Below are the code and all the weights of a small trained network. Each question names an input and a target symbol and asks about switching units off, where a switched-off unit gives its printed mean instead of its output.

import numpy as np


def w(rows, s, z=0):
    codes = np.array(rows[::2]) - 128.0
    scale = np.full(codes.shape[1], s)
    scale[-1] = z or s
    return codes * scale


def norm(h):
    return h / np.sqrt((h * h).mean(-1, keepdims=True) + 1e-5)


def f(y):
    return np.maximum(y, 0)


def softmax(a):
    e = np.exp(a - a.max(-1, keepdims=True))
    return e / e.sum(-1, keepdims=True)


def log_softmax(a):
    a = a - a.max(-1, keepdims=True)
    return a - np.log(np.exp(a).sum(-1, keepdims=True))


def net(x, mask):
    ids = ['αδζθμξτ'.index(c) for c in x.split()]
    T = len(ids)
    res = E[ids] + P[:T]
    u = 0
    for l in range(2):
        r = norm(res)
        for j in range(2):
            rows = slice(2 * j, 2 * j + 2)
            q, k, v = (r @ M[l][rows].T for M in (Q, K, V))
            z = softmax(np.where(np.tri(T) > 0, q @ k.T / 2**0.5, -1e9)) @ v
            o = O[l][rows]
            res = res + np.where(mask[u + j], z, o[:, -1]) @ o[:, :-1]
        u += 2
        y = f(norm(res) @ A[l][:, :-1].T + A[l][:, -1])
        res = res + np.where(mask[u : u + 4], y, B[l][:, -1]) @ B[l][:, :-1]
        u += 4
    return log_softmax(norm(res)[-1] @ U[:, :-1].T + U[:, -1])


Q, K, V, O, A, B = {}, {}, {}, {}, {}, {}
E = w([
[106,123,181,145,180,69,6,34],'α',
[144,113,170,46,167,200,163,46],'δ',
[128,93,108,80,117,154,131,116],'ζ',
[137,119,133,93,107,149,156,94],'θ',
[112,141,87,132,142,38,180,138],'μ',
[152,136,133,117,56,131,132,115],'ξ',
[102,94,61,88,216,113,167,136],'τ',
],0.023)
P = w([
[250,98,103,159,171,212,113,128],'0',
[108,135,215,127,99,96,139,126],'1',
[168,141,152,114,107,90,129,100],'2',
[167,148,136,117,112,96,130,80],'3',
[137,168,128,120,99,96,113,74],'4',
[113,171,110,121,95,99,107,68],'5',
],0.015)
Q[0] = w([
[99,71,155,112,120,141,132,217],'0.h0',
[167,132,76,165,211,254,145,187],'0.h0',
[68,100,189,8,114,146,185,80],'0.h1',
[131,146,238,140,79,98,173,112],'0.h1',
],0.0081)
K[0] = w([
[130,161,82,49,79,137,160,221],'0.h0',
[28,132,104,73,98,156,206,180],'0.h0',
[80,125,170,75,118,255,138,63],'0.h1',
[116,161,132,182,81,160,174,59],'0.h1',
],0.0088)
V[0] = w([
[71,206,186,167,40,78,85,160],'0.h0',
[136,148,245,137,190,69,37,86],'0.h0',
[161,70,184,105,120,134,111,92],'0.h1',
[181,194,126,79,138,192,127,120],'0.h1',
],0.011)
O[0] = w([
[111,72,234,141,165,143,154,85,1],'0.h0',
[96,196,164,210,36,45,181,2,181],'0.h0',
[114,128,130,215,148,80,211,156,230],'0.h1',
[124,8,196,180,69,152,130,174,221],'0.h1',
],0.0078,0.013)
A[0] = w([
[56,113,122,198,135,74,180,149,169],'0.n0',
[50,139,147,202,120,131,7,113,3],'0.n1',
[159,53,193,29,197,167,167,138,72],'0.n2',
[90,132,85,70,76,114,64,51,166],'0.n3',
],0.011,0.0059)
B[0] = w([
[155,7,155,227,85,159,187,200,255],'0.n0',
[134,172,153,115,150,102,106,177,141],'0.n1',
[139,78,100,187,2,101,112,238,184],'0.n2',
[140,213,42,142,167,167,209,152,199],'0.n3',
],0.011,0.0065)
Q[1] = w([
[162,156,152,39,133,196,70,107],'1.h0',
[94,122,152,122,98,117,45,183],'1.h0',
[150,131,143,24,126,254,181,143],'1.h1',
[36,140,128,166,94,110,46,183],'1.h1',
],0.0095)
K[1] = w([
[133,112,119,46,66,147,182,200],'1.h0',
[151,202,82,141,187,181,112,220],'1.h0',
[108,100,81,168,133,28,138,183],'1.h1',
[217,128,52,13,201,248,179,129],'1.h1',
],0.011)
V[1] = w([
[131,173,161,183,24,255,112,84],'1.h0',
[126,119,239,236,138,92,76,63],'1.h0',
[165,137,205,35,183,94,82,127],'1.h1',
[204,153,68,180,182,215,53,59],'1.h1',
],0.0085)
O[1] = w([
[146,152,178,48,237,151,121,91,169],'1.h0',
[130,63,119,21,112,87,101,56,103],'1.h0',
[103,91,155,213,105,87,154,46,9],'1.h1',
[243,52,134,76,2,100,191,156,102],'1.h1',
],0.0097,0.011)
A[1] = w([
[155,103,129,97,104,153,7,120,51],'1.n0',
[164,124,200,163,149,112,112,89,127],'1.n1',
[134,113,73,169,128,155,114,140,1],'1.n2',
[112,184,134,84,171,148,139,167,68],'1.n3',
],0.015,0.0031)
B[1] = w([
[156,131,88,164,228,138,215,210,136],'1.n0',
[113,185,143,182,134,96,136,80,201],'1.n1',
[155,187,161,167,131,148,131,183,253],'1.n2',
[77,252,128,94,145,139,89,60,247],'1.n3',
],0.011,0.0058)
U = w([
[202,109,228,159,82,38,163,84,146],'α',
[120,78,154,137,97,139,86,154,4],'δ',
[97,74,121,121,68,178,95,144,3],'ζ',
[204,91,123,210,46,177,209,229,200],'θ',
[118,83,134,119,74,142,87,157,2],'μ',
[39,254,108,156,158,98,74,128,195],'ξ',
[74,20,15,9,54,124,175,113,135],'τ',
],0.0077,0.0058)

Each question gives the input, a string of symbols that net reads in full, and the target symbol t.
The units are the heads (2 rows each of Q, K, V and O) and the neurons (one row each of A and B). Each row of codes is followed by its name. A weight is (code - 128) times the scale printed after its matrix; where a second scale follows, it is the last column's (O, A, B and U).
mask holds one flag per unit, layer by layer, with each layer's heads first. A switched-off unit (its flag False) gives its mean, the last column of its rows in O or B, instead of its output. The means were averaged over made-up inputs and are rounded, as every weight is.
A unit's drop is (log p(t) with every unit on - log p(t) with that unit switched off) / (log p(t) with every unit on - log p(t) with every unit switched off).
unit that matters most: the unit with the biggest drop
k most important neurons: the k neurons with the biggest drops, biggest first
heads that matter: for each layer, one digit per head in row order, 1 if its drop is at least 0.15 and else 0, layers parted by /
drop of u: that unit's drop, to one decimal
input θ δ ξ θ, target ξ: heads that matter	10 / 01
input δ δ ξ δ ξ, target ξ: heads that matter	00 / 11
input ζ μ θ μ θ, target ξ: unit that matters most	0.n0
input ζ ξ δ ξ, target ξ: heads that matter	00 / 01
input δ τ ζ δ, target ξ: heads that matter	00 / 01
input μ ξ θ ζ ζ, target ξ: 4 most important neurons	(0.n2 0.n0 1.n3 0.n3)
input τ ξ δ τ, target ξ: heads that matter	01 / 01
input δ τ τ, target ξ: heads that matter	11 / 01
input δ τ ζ ξ θ α, target α: heads that matter	10 / 00
input ξ ξ δ δ, target ξ: heads that matter	00 / 11
input ξ μ μ, target ξ: heads that matter	11 / 00
input α ξ ξ ξ ζ, target α: heads that matter	10 / 10
input α δ ζ δ μ, target α: heads that matter	10 / 10
input ξ ζ δ δ ζ, target ξ: 2 most important neurons	(0.n2 1.n3)
input θ μ δ μ, target ξ: 3 most important neurons	(0.n3 1.n3 0.n2)
input δ δ θ δ τ α, target α: 2 most important neurons	(0.n0 1.n3)
input θ θ α θ, target α: drop of 1.h0	0.1
input α δ τ, target τ: drop of 1.h0	1.4
input α μ ξ ξ, target α: drop of 0.h0	0.9
